Below are the code and all the weights of a small trained network. Each question names an input and a target symbol and asks about switching units off, where a switched-off unit gives its printed mean instead of its output.

import numpy as np


def w(rows, s, z=0):
    codes = np.array(rows[::2]) - 128.0
    scale = np.full(codes.shape[1], s)
    scale[-1] = z or s
    return codes * scale


def norm(h):
    return h / np.sqrt((h * h).mean(-1, keepdims=True) + 1e-5)


def f(y):
    return y / 2 * (1 + np.tanh(0.7978845608 * (y + 0.044715 * y**3)))


def softmax(a):
    e = np.exp(a - a.max(-1, keepdims=True))
    return e / e.sum(-1, keepdims=True)


def log_softmax(a):
    a = a - a.max(-1, keepdims=True)
    return a - np.log(np.exp(a).sum(-1, keepdims=True))


def net(x, mask):
    ids = ['αβδζθλμπστφ'.index(c) for c in x.split()]
    T = len(ids)
    res = E[ids] + P[:T]
    u = 0
    for l in range(2):
        r = norm(res)
        for j in range(2):
            rows = slice(2 * j, 2 * j + 2)
            q, k, v = (r @ M[l][rows].T for M in (Q, K, V))
            z = softmax(np.where(np.tri(T) > 0, q @ k.T / 2**0.5, -1e9)) @ v
            o = O[l][rows]
            res = res + np.where(mask[u + j], z, o[:, -1]) @ o[:, :-1]
        u += 2
        y = f(norm(res) @ A[l][:, :-1].T + A[l][:, -1])
        res = res + np.where(mask[u : u + 12], y, B[l][:, -1]) @ B[l][:, :-1]
        u += 12
    return log_softmax(norm(res)[-1] @ U[:, :-1].T + U[:, -1])


Q, K, V, O, A, B = {}, {}, {}, {}, {}, {}
E = w([
[50,205,140],'α',
[33,134,47],'β',
[39,181,128],'δ',
[59,132,180],'ζ',
[58,65,53],'θ',
[138,108,57],'λ',
[155,89,117],'μ',
[226,170,178],'π',
[117,95,134],'σ',
[168,251,198],'τ',
[122,210,26],'φ',
],0.015)
P = w([
[120,71,250],'0',
[170,231,36],'1',
[144,242,56],'2',
[162,254,69],'3',
[90,58,177],'4',
[32,26,158],'5',
[111,83,161],'6',
[46,82,208],'7',
[156,69,138],'8',
[109,49,133],'9',
],0.0079)
Q[0] = w([
[100,137,143],'L0H1',
[115,109,158],'L0H1',
[66,172,9],'L0H2',
[106,150,84],'L0H2',
],0.013)
K[0] = w([
[140,124,105],'L0H1',
[122,125,94],'L0H1',
[5,133,71],'L0H2',
[61,163,129],'L0H2',
],0.015)
V[0] = w([
[128,28,186],'L0H1',
[48,133,142],'L0H1',
[99,81,162],'L0H2',
[250,95,153],'L0H2',
],0.015)
O[0] = w([
[11,214,135,3],'L0H1',
[105,160,220,109],'L0H1',
[113,170,134,71],'L0H2',
[33,75,129,188],'L0H2',
],0.012,0.0062)
A[0] = w([
[138,118,135,150],'L0N1',
[150,115,137,69],'L0N2',
[73,98,170,120],'L0N3',
[113,133,125,140],'L0N4',
[123,46,135,175],'L0N5',
[143,185,113,200],'L0N6',
[119,116,145,64],'L0N7',
[162,195,160,109],'L0N8',
[144,197,126,151],'L0N9',
[165,137,11,252],'L0N10',
[143,102,153,143],'L0N11',
[35,120,117,154],'L0N12',
],0.013,0.0027)
B[0] = w([
[114,107,127,146],'L0N1',
[95,119,140,136],'L0N2',
[144,86,67,202],'L0N3',
[140,120,126,124],'L0N4',
[195,31,147,255],'L0N5',
[173,68,133,167],'L0N6',
[98,121,111,125],'L0N7',
[180,40,147,173],'L0N8',
[185,62,121,164],'L0N9',
[254,102,177,250],'L0N10',
[101,89,136,166],'L0N11',
[188,103,8,189],'L0N12',
],0.012,0.0059)
Q[1] = w([
[253,151,118],'L1H1',
[148,59,70],'L1H1',
[191,120,143],'L1H2',
[226,212,98],'L1H2',
],0.019)
K[1] = w([
[103,197,239],'L1H1',
[249,176,154],'L1H1',
[112,211,100],'L1H2',
[14,214,164],'L1H2',
],0.017)
V[1] = w([
[121,145,58],'L1H1',
[93,128,91],'L1H1',
[161,252,209],'L1H2',
[71,202,113],'L1H2',
],0.025)
O[1] = w([
[180,117,187,69],'L1H1',
[197,116,153,38],'L1H1',
[189,250,100,80],'L1H2',
[121,179,210,1],'L1H2',
],0.02,0.016)
A[1] = w([
[104,72,58,130],'L1N1',
[210,145,133,154],'L1N2',
[86,226,208,144],'L1N3',
[134,143,129,77],'L1N4',
[202,137,159,163],'L1N5',
[115,137,77,145],'L1N6',
[185,214,67,116],'L1N7',
[172,85,250,159],'L1N8',
[253,89,95,148],'L1N9',
[108,195,179,82],'L1N10',
[115,76,164,100],'L1N11',
[90,46,171,253],'L1N12',
],0.015,0.0037)
B[1] = w([
[209,104,131,255],'L1N1',
[94,88,185,145],'L1N2',
[179,69,215,142],'L1N3',
[131,116,121,119],'L1N4',
[82,121,124,136],'L1N5',
[137,137,91,165],'L1N6',
[107,106,24,171],'L1N7',
[47,188,100,148],'L1N8',
[86,152,255,197],'L1N9',
[164,81,171,133],'L1N10',
[113,162,109,156],'L1N11',
[85,219,98,231],'L1N12',
],0.025,0.012)
U = w([
[125,188,70,48],'α',
[148,169,80,23],'β',
[136,197,66,79],'δ',
[190,178,141,255],'ζ',
[117,121,173,98],'θ',
[31,160,120,131],'λ',
[46,162,128,107],'μ',
[9,31,127,154],'π',
[97,131,183,147],'σ',
[183,121,69,38],'τ',
[234,36,161,100],'φ',
],0.014,0.0067)

Each question gives the input, a string of symbols that net reads in full, and the target symbol t.
The units are the heads (2 rows each of Q, K, V and O) and the neurons (one row each of A and B). Each row of codes is followed by its name. A weight is (code - 128) times the scale printed after its matrix; where a second scale follows, it is the last column's (O, A, B and U).
mask holds one flag per unit, layer by layer, with each layer's heads first. A switched-off unit (its flag False) gives its mean, the last column of its rows in O or B, instead of its output. The means were averaged over made-up inputs and are rounded, as every weight is.
A unit's drop is (log p(t) with every unit on - log p(t) with that unit switched off) / (log p(t) with every unit on - log p(t) with every unit switched off).
The circuit of an input: a set's keep is (log p(t) with only the set's units on - log p(t) with every unit switched off) / (log p(t) with every unit on - log p(t) with every unit switched off). Starting from the 12 units with the biggest drops (on a tie, the unit counted first), units are removed one at a time, each time the one whose removal leaves the highest keep (on an exact tie, the one counted first), for as long as the keep stays at least 0.8.
circuit, biggest first: the units of the circuit, biggest drop first
most important unit: the unit with the biggest drop
top k neurons: the k neurons with the biggest drops, biggest first
k most important neurons of layer l: the k neurons of layer l with the biggest drops, biggest first
which heads matter: for each layer, one digit per head in row order, 1 if its drop is at least 0.15 and else 0, layers parted by /
input φ π δ σ ζ π π α π λ, target φ: top 2 neurons : L0N5, L0N10
input ζ π θ φ α, target ζ: circuit, biggest first : L0H2, L1H2, L0H1
input φ δ π ζ, target φ: circuit, biggest first : L0H2, L1N9
input ζ θ φ π π π ζ π π λ, target ζ: circuit, biggest first : L0H1, L1H2, L0H2
input σ π τ π σ π π λ λ, target σ: 2 most important neurons of layer 1 : L1N8, L1N3
input ζ ζ λ π, target ζ: circuit, biggest first : L1H2, L0H1
input ζ ζ π φ φ δ, target ζ: most important unit : L0H2
input φ α τ, target φ: which heads matter : 00 / 01
input ζ ζ σ, target ζ: 2 most important neurons of layer 0 : L0N5, L0N10
input ζ φ φ π φ π π ζ β, target ζ: circuit, biggest first : L0H1, L1H2, L0H2
input λ φ τ, target λ: top 2 neurons : L0N5, L0N12
input ζ π τ, target ζ: which heads matter : 11 / 01
input φ ζ π φ π β, target φ: top 3 neurons : L1N9, L0N10, L1N12
input λ μ λ δ, target λ: which heads matter : 10 / 01
input φ φ φ ζ τ, target φ: top 3 neurons : L1N7, L1N9, L1N1
input σ φ φ, target σ: which heads matter : 11 / 00
input ζ σ φ μ, target ζ: top 2 neurons : L0N5, L0N10
input σ μ π π π π π π α, target σ: most important unit : L0H1
input ζ ζ π ζ π π τ π ζ β, target ζ: circuit, biggest first : L0H2, L0H1, L1H2
input φ φ θ, target φ: which heads matter : 00 / 00
input φ λ φ φ α, target φ: top neuron : L1N9
